Below is a small trained network, with its code and all its weights. Each question gives an input and a class and asks what happens when units are switched off, that is, made to give their printed mean instead of their output.

import numpy as np


def w(rows, s, z=0):
    codes = np.array(rows[::2]) - 128.0
    scale = np.full(codes.shape[1], s)
    scale[-1] = z or s
    return codes * scale


def f(y):
    return y / 2 * (1 + np.tanh(0.7978845608 * (y + 0.044715 * y**3)))


def log_softmax(a):
    a = a - a.max(-1, keepdims=True)
    return a - np.log(np.exp(a).sum(-1, keepdims=True))


def net(x, mask):
    res = np.array(x, float).reshape(1, 7) / 4 @ E
    y = f(res @ A[0][:, :-1].T + A[0][:, -1])
    res = res + np.where(mask, y, B[0][:, -1]) @ B[0][:, :-1]
    return log_softmax(res[-1] @ U[:, :-1].T + U[:, -1])


A, B = {}, {}
E = w([
[95,95,27,140,130,29],'x0',
[125,120,134,123,129,126],'x1',
[123,126,135,131,132,122],'x2',
[207,225,161,97,87,64],'x3',
[126,128,127,126,128,126],'x4',
[105,97,157,220,2,131],'x5',
[135,122,137,134,135,121],'x6',
],0.0091)
A[0] = w([
[147,131,159,141,199,249,2],'N1',
[156,190,147,45,216,149,28],'N2',
[208,173,121,120,132,53,108],'N3',
[166,165,138,76,213,125,206],'N4',
[82,109,102,89,153,111,128],'N5',
[118,126,110,131,141,130,117],'N6',
[163,155,138,63,201,140,87],'N7',
[136,103,66,145,194,109,136],'N8',
[86,59,134,150,145,219,125],'N9',
[167,146,173,141,70,128,116],'N10',
[108,98,93,190,130,128,76],'N11',
[134,133,66,134,197,102,128],'N12',
[110,121,83,118,170,121,126],'N13',
[148,156,177,146,93,142,119],'N14',
[134,172,199,149,66,115,106],'N15',
[79,103,79,97,169,112,131],'N16',
[133,112,34,150,79,6,52],'N17',
[98,107,118,199,68,114,91],'N18',
[106,102,105,201,91,126,48],'N19',
[97,61,162,147,119,205,10],'N20',
[112,147,149,126,111,128,125],'N21',
],0.011,0.0082)
B[0] = w([
[67,141,121,6,130,75,175],'N1',
[155,142,167,234,118,196,213],'N2',
[81,118,178,78,134,169,211],'N3',
[61,109,159,44,139,143,255],'N4',
[142,146,79,132,132,85,159],'N5',
[150,126,127,117,131,112,128],'N6',
[119,132,199,154,135,170,201],'N7',
[168,129,69,105,98,75,181],'N8',
[98,143,231,105,134,177,215],'N9',
[167,119,73,185,144,104,190],'N10',
[122,123,114,81,119,95,160],'N11',
[135,120,73,112,98,75,180],'N12',
[140,115,88,125,111,87,160],'N13',
[148,108,107,182,114,100,181],'N14',
[169,118,48,195,132,98,202],'N15',
[158,122,70,132,115,70,180],'N16',
[94,137,245,131,155,236,230],'N17',
[105,156,170,66,155,163,201],'N18',
[103,135,151,50,141,124,169],'N19',
[154,136,151,188,126,183,165],'N20',
[136,101,119,142,136,129,138],'N21',
],0.016,0.0093)
U = w([
[69,138,152,21,173,101,116],'0',
[148,163,199,223,176,219,247],'1',
[205,106,22,170,116,2,21],'2',
],0.0064,0.0014)

Each question gives the input, the list of numbers given to net, and the class t.
The units are the neurons (one row each of A and B). Each row of codes is followed by its name. A weight is (code - 128) times the scale printed after its matrix; where a second scale follows, it is the last column's (A, B and U).
mask holds one flag per neuron, in row order. A switched-off neuron (its flag False) gives its mean, the last column of its row in B, instead of its output. The means were averaged over made-up inputs and are rounded, as every weight is.
A unit's drop is (log p(t) with every unit on - log p(t) with that unit switched off) / (log p(t) with every unit on - log p(t) with every unit switched off).
unit that matters most: the unit with the biggest drop
k most important neurons: the k neurons with the biggest drops, biggest first
drop of u: that unit's drop, to one decimal
input [-8,-7,3,-1,4,-4,-1], class 0: unit that matters most : N1
input [0,-1,-8,5,8,-5,-4], class 1: 2 most important neurons : N2, N1
input [-8,8,1,-8,7,-6,2], class 0: 2 most important neurons : N1, N4
input [-6,-2,3,-1,3,-3,-2], class 0: 3 most important neurons : N1, N4, N17
input [-7,2,6,-2,-3,0,5], class 0: 3 most important neurons : N1, N2, N17
input [-4,4,-3,8,6,1,2], class 2: 2 most important neurons : N17, N15
input [3,3,5,-6,-5,8,-1], class 0: 2 most important neurons : N19, N11
input [-8,-4,1,0,-8,-3,-3], class 0: 4 most important neurons : N1, N4, N17, N20
input [-2,-8,5,7,-3,-6,4], class 1: drop of N2 : 3.3
input [-5,8,-6,-8,8,-2,2], class 0: drop of N1 : 2.6
input [-2,4,-7,6,8,8,4], class 2: drop of N6 : 0.0
